Below is a small trained network, with its code and all its weights. Each question gives an input and a class and asks what happens when units are switched off, that is, made to give their printed mean instead of their output.

import numpy as np


def w(rows, s, z=0):
    codes = np.array(rows[::2]) - 128.0
    scale = np.full(codes.shape[1], s)
    scale[-1] = z or s
    return codes * scale


def norm(h):
    return h / np.sqrt((h * h).mean(-1, keepdims=True) + 1e-5)


def f(y):
    return np.maximum(y, 0)


def log_softmax(a):
    a = a - a.max(-1, keepdims=True)
    return a - np.log(np.exp(a).sum(-1, keepdims=True))


def net(x, mask):
    res = np.array(x, float).reshape(1, 3) / 4 @ E
    u = 0
    for l in range(2):
        y = f(norm(res) @ A[l][:, :-1].T + A[l][:, -1])
        res = res + np.where(mask[u : u + 4], y, B[l][:, -1]) @ B[l][:, :-1]
        u += 4
    return log_softmax(norm(res)[-1] @ U[:, :-1].T + U[:, -1])


A, B = {}, {}
E = w([
[90,154,122,192,164,192,64,2,124,74,181,123],'x0',
[90,68,33,31,105,149,118,226,107,91,119,40],'x1',
[63,150,139,179,162,85,94,192,76,125,148,195],'x2',
],0.0075)
A[0] = w([
[131,140,80,171,124,154,145,254,131,151,148,153,118],'L0N0',
[111,115,111,72,123,119,163,183,109,120,88,135,161],'L0N1',
[78,106,98,67,163,128,74,191,115,68,175,166,4],'L0N2',
[141,105,83,119,113,164,155,92,161,149,17,25,32],'L0N3',
],0.0072,0.0039)
B[0] = w([
[152,81,126,125,103,205,123,49,142,66,165,50,228],'L0N0',
[150,115,60,147,141,138,122,167,75,255,82,93,254],'L0N1',
[56,76,168,191,81,11,77,89,128,170,160,116,199],'L0N2',
[146,99,135,144,22,168,189,133,125,72,117,130,212],'L0N3',
],0.01,0.0067)
A[1] = w([
[202,129,87,64,149,143,154,173,101,194,76,106,96],'L1N0',
[140,115,170,111,127,140,75,81,103,133,137,110,133],'L1N1',
[63,100,104,99,199,98,2,98,128,99,148,101,3],'L1N2',
[193,80,158,39,134,92,198,169,113,154,98,127,98],'L1N3',
],0.0091,0.0044)
B[1] = w([
[187,179,119,77,144,198,162,177,9,154,212,185,255],'L1N0',
[152,163,175,118,117,99,128,174,94,157,184,187,181],'L1N1',
[90,166,78,76,168,141,117,198,157,95,83,155,187],'L1N2',
[86,176,76,105,154,177,79,136,173,35,156,159,232],'L1N3',
],0.013,0.0076)
U = w([
[184,158,79,60,96,224,148,152,62,123,213,143,226],'0',
[136,114,94,130,213,93,181,98,127,155,99,71,5],'1',
[163,166,215,207,153,32,152,66,143,190,129,170,207],'2',
[165,92,147,134,133,116,86,126,168,169,38,62,39],'3',
[14,185,113,133,203,79,84,161,186,78,110,185,181],'4',
[131,71,113,140,159,104,180,104,161,170,56,92,2],'5',
[174,70,136,65,28,177,209,73,221,45,106,78,60],'6',
[71,4,76,107,77,76,94,165,74,165,109,7,176],'7',
],0.012,0.0041)

Each question gives the input, the list of numbers given to net, and the class t.
The units are the neurons (one row each of A and B). Each row of codes is followed by its name. A weight is (code - 128) times the scale printed after its matrix; where a second scale follows, it is the last column's (A, B and U).
mask holds one flag per neuron, layer by layer. A switched-off neuron (its flag False) gives its mean, the last column of its row in B, instead of its output. The means were averaged over made-up inputs and are rounded, as every weight is.
A unit's drop is (log p(t) with every unit on - log p(t) with that unit switched off) / (log p(t) with every unit on - log p(t) with every unit switched off).
The circuit of an input: a set's keep is (log p(t) with only the set's units on - log p(t) with every unit switched off) / (log p(t) with every unit on - log p(t) with every unit switched off). Starting from all 8 units, units are removed one at a time, each time the one whose removal leaves the highest keep (on an exact tie, the one counted first), for as long as the keep stays at least 0.8.
circuit, biggest first: the units of the circuit, biggest drop first
top k neurons: the k neurons with the biggest drops, biggest first
top k neurons in layer l: the k neurons of layer l with the biggest drops, biggest first
input [-2,-5,-8], class 6: circuit, biggest first	L0N1; L1N0
input [7,-4,7], class 4: top 2 neurons in layer 1	L1N0; L1N2
input [4,-7,4], class 2: circuit, biggest first	L1N3; L1N0
input [-7,-7,5], class 4: circuit, biggest first	L0N1; L0N2; L1N0
input [5,5,-3], class 6: top neuron	L1N0
input [3,8,-2], class 7: circuit, biggest first	L0N2; L1N0
input [0,-3,7], class 4: top 2 neurons	L1N0; L0N1
input [2,2,-6], class 6: top 3 neurons	L0N3; L0N1; L1N0
input [-3,-1,5], class 7: top 2 neurons	L1N0; L0N0
input [7,-4,1], class 4: top 2 neurons	L0N3; L1N0
input [3,-1,8], class 4: top 2 neurons	L1N2; L1N0
input [3,5,-5], class 6: circuit, biggest first	L0N3; L1N0
input [2,-6,5], class 2: top 3 neurons	L1N3; L1N0; L1N2
input [6,5,0], class 4: circuit, biggest first	L1N2; L1N0
input [8,3,-6], class 6: top 3 neurons	L1N0; L0N3; L0N1
input [1,-1,-7], class 6: top 3 neurons	L0N1; L1N0; L0N3
input [-5,7,7], class 7: top 2 neurons	L0N2; L0N0
input [-6,-5,8], class 2: top 2 neurons in layer 0	L0N1; L0N0
input [0,-5,0], class 2: circuit, biggest first	L1N0
input [0,0,7], class 4: top neuron in layer 0	L0N3
